Here is a tiny trained network, its code and every weight. The questions are about switching its units off for an input and a class, where a switched-off unit gives its printed mean instead of its output.

import numpy as np


def w(rows, s, z=0):
    codes = np.array(rows[::2]) - 128.0
    scale = np.full(codes.shape[1], s)
    scale[-1] = z or s
    return codes * scale


def f(y):
    return np.maximum(y, 0)


def log_softmax(a):
    a = a - a.max(-1, keepdims=True)
    return a - np.log(np.exp(a).sum(-1, keepdims=True))


def net(x, mask):
    res = np.array(x, float).reshape(1, 4) / 4 @ E
    y = f(res @ A[0][:, :-1].T + A[0][:, -1])
    res = res + np.where(mask, y, B[0][:, -1]) @ B[0][:, :-1]
    return log_softmax(res[-1] @ U[:, :-1].T + U[:, -1])


A, B = {}, {}
E = w([
[73,26,126,143,205,99,153,187,144,31,14,253],'x0',
[111,63,44,110,206,54,111,134,63,93,199,102],'x1',
[69,123,103,107,206,242,139,149,94,169,40,97],'x2',
[110,90,149,190,93,143,44,98,162,118,216,211],'x3',
],0.012)
A[0] = w([
[145,138,156,157,116,47,146,131,136,106,186,77,129],'neuron 0',
[121,87,49,78,207,92,128,137,38,101,166,86,178],'neuron 1',
[124,116,176,158,99,202,129,120,149,193,143,107,197],'neuron 2',
[129,96,78,135,105,128,126,150,157,102,86,121,9],'neuron 3',
[87,121,161,135,118,112,48,131,128,55,169,124,255],'neuron 4',
[77,98,79,153,144,101,135,147,104,148,111,185,179],'neuron 5',
[106,61,99,131,189,150,138,169,188,88,128,203,227],'neuron 6',
[104,140,171,128,111,241,82,123,133,122,93,72,114],'neuron 7',
[98,97,206,129,138,151,173,193,183,62,31,168,158],'neuron 8',
[167,140,148,136,82,79,100,137,141,110,169,55,51],'neuron 9',
[122,80,148,163,131,115,72,149,163,136,135,221,28],'neuron 10',
[116,125,197,156,62,171,92,131,190,102,98,139,240],'neuron 11',
[120,148,108,117,119,175,142,128,107,144,27,82,184],'neuron 12',
[178,191,133,66,82,93,130,74,113,144,153,49,246],'neuron 13',
[164,156,119,146,56,64,154,90,146,160,154,166,175],'neuron 14',
[74,133,78,70,182,110,182,182,95,100,7,92,248],'neuron 15',
[139,156,158,113,138,158,102,143,192,91,104,216,81],'neuron 16',
[116,90,166,154,160,140,145,99,130,107,86,162,148],'neuron 17',
[177,170,106,148,120,126,106,73,131,178,132,82,103],'neuron 18',
[141,152,77,138,185,163,106,111,119,139,146,125,163],'neuron 19',
[138,162,142,119,96,213,113,150,134,195,129,112,105],'neuron 20',
[145,133,122,108,177,161,139,177,139,86,65,180,71],'neuron 21',
[99,91,83,188,113,113,57,141,136,91,181,153,224],'neuron 22',
],0.011,0.0043)
B[0] = w([
[192,101,52,91,106,74,92,168,212,100,151,133,180],'neuron 0',
[132,23,12,123,160,186,43,176,111,124,89,135,226],'neuron 1',
[128,222,173,98,99,165,106,95,145,191,199,149,199],'neuron 2',
[144,74,121,139,83,121,103,138,127,120,139,164,147],'neuron 3',
[140,115,85,125,178,133,88,118,195,71,148,165,184],'neuron 4',
[75,107,131,190,133,84,97,134,84,103,166,169,183],'neuron 5',
[141,105,129,212,116,86,112,128,77,123,183,220,219],'neuron 6',
[79,193,163,121,123,143,78,97,72,226,168,141,200],'neuron 7',
[214,174,213,224,80,38,112,139,90,155,111,142,228],'neuron 8',
[161,114,94,135,131,97,106,160,179,126,161,90,180],'neuron 9',
[75,157,112,126,180,146,190,99,161,28,93,173,186],'neuron 10',
[119,204,195,93,135,144,163,77,213,77,157,174,201],'neuron 11',
[127,116,129,136,53,169,169,125,49,177,134,63,210],'neuron 12',
[152,158,87,1,69,137,155,187,184,137,119,34,231],'neuron 13',
[121,149,102,52,105,39,191,145,166,93,107,139,192],'neuron 14',
[161,63,135,174,78,139,164,236,21,141,118,79,255],'neuron 15',
[95,138,187,173,119,93,182,116,142,97,58,196,179],'neuron 16',
[135,150,156,177,92,48,125,168,133,105,136,181,177],'neuron 17',
[127,144,30,95,108,124,187,131,121,134,168,58,193],'neuron 18',
[59,137,127,160,123,153,135,108,77,157,121,144,164],'neuron 19',
[66,202,110,74,112,179,87,27,126,216,170,109,203],'neuron 20',
[180,95,171,146,114,45,118,157,65,140,121,123,191],'neuron 21',
[127,125,76,127,190,134,79,114,152,99,163,181,199],'neuron 22',
],0.008,0.024)
U = w([
[75,148,189,181,155,86,153,24,225,39,124,246,108],'0',
[121,85,162,121,146,87,101,46,155,138,70,104,1],'1',
[165,95,183,212,66,32,153,170,58,131,98,170,196],'2',
[182,186,244,122,64,146,153,64,134,164,92,133,147],'3',
[194,134,76,25,83,27,143,155,254,97,166,95,185],'4',
[101,41,46,166,229,132,21,92,131,91,162,209,112],'5',
[99,73,85,89,121,219,196,163,80,129,52,41,31],'6',
[53,198,115,73,77,219,151,27,141,217,193,96,179],'7',
],0.0071,0.0018)

Each question gives the input, the list of numbers given to net, and the class t.
The units are the neurons (one row each of A and B). Each row of codes is followed by its name. A weight is (code - 128) times the scale printed after its matrix; where a second scale follows, it is the last column's (A, B and U).
mask holds one flag per neuron, in row order. A switched-off neuron (its flag False) gives its mean, the last column of its row in B, instead of its output. The means were averaged over made-up inputs and are rounded, as every weight is.
A unit's drop is (log p(t) with every unit on - log p(t) with that unit switched off) / (log p(t) with every unit on - log p(t) with every unit switched off).
The circuit of an input: a set's keep is (log p(t) with only the set's units on - log p(t) with every unit switched off) / (log p(t) with every unit on - log p(t) with every unit switched off). Starting from the 12 units with the biggest drops (on a tie, the unit counted first), units are removed one at a time, each time the one whose removal leaves the highest keep (on an exact tie, the one counted first), for as long as the keep stays at least 0.8.
circuit, biggest first: the units of the circuit, biggest drop first
most important unit: the unit with the biggest drop
top k neurons: the k neurons with the biggest drops, biggest first
drop of u: that unit's drop, to one decimal
input [1,-8,-6,-8], class 3: circuit, biggest first -> (neuron 1)
input [6,4,5,5], class 2: top 2 neurons -> (neuron 8; neuron 21)
input [-1,-8,6,-3], class 7: top 2 neurons -> (neuron 20; neuron 7)
input [1,2,-4,5], class 0: top 3 neurons -> (neuron 1; neuron 15; neuron 10)
input [3,-1,2,3], class 0: top 2 neurons -> (neuron 15; neuron 12)
input [-8,-6,-3,6], class 4: top 4 neurons -> (neuron 14; neuron 13; neuron 9; neuron 0)
input [7,5,-5,7], class 5: top 2 neurons -> (neuron 22; neuron 11)
input [8,6,8,8], class 2: top 3 neurons -> (neuron 8; neuron 21; neuron 15)
input [0,3,-1,8], class 5: top 2 neurons -> (neuron 22; neuron 8)
input [7,-5,1,5], class 0: top 3 neurons -> (neuron 10; neuron 11; neuron 15)
input [-2,-5,-7,8], class 4: top 4 neurons -> (neuron 14; neuron 0; neuron 9; neuron 6)
input [4,3,0,5], class 5: top 2 neurons -> (neuron 22; neuron 11)
input [3,3,-3,-2], class 5: drop of neuron 12 -> 0.1
input [0,-5,4,-2], class 3: most important unit -> neuron 8
input [8,-2,2,6], class 0: drop of neuron 11 -> 0.6
input [5,4,-6,7], class 0: drop of neuron 10 -> 0.6
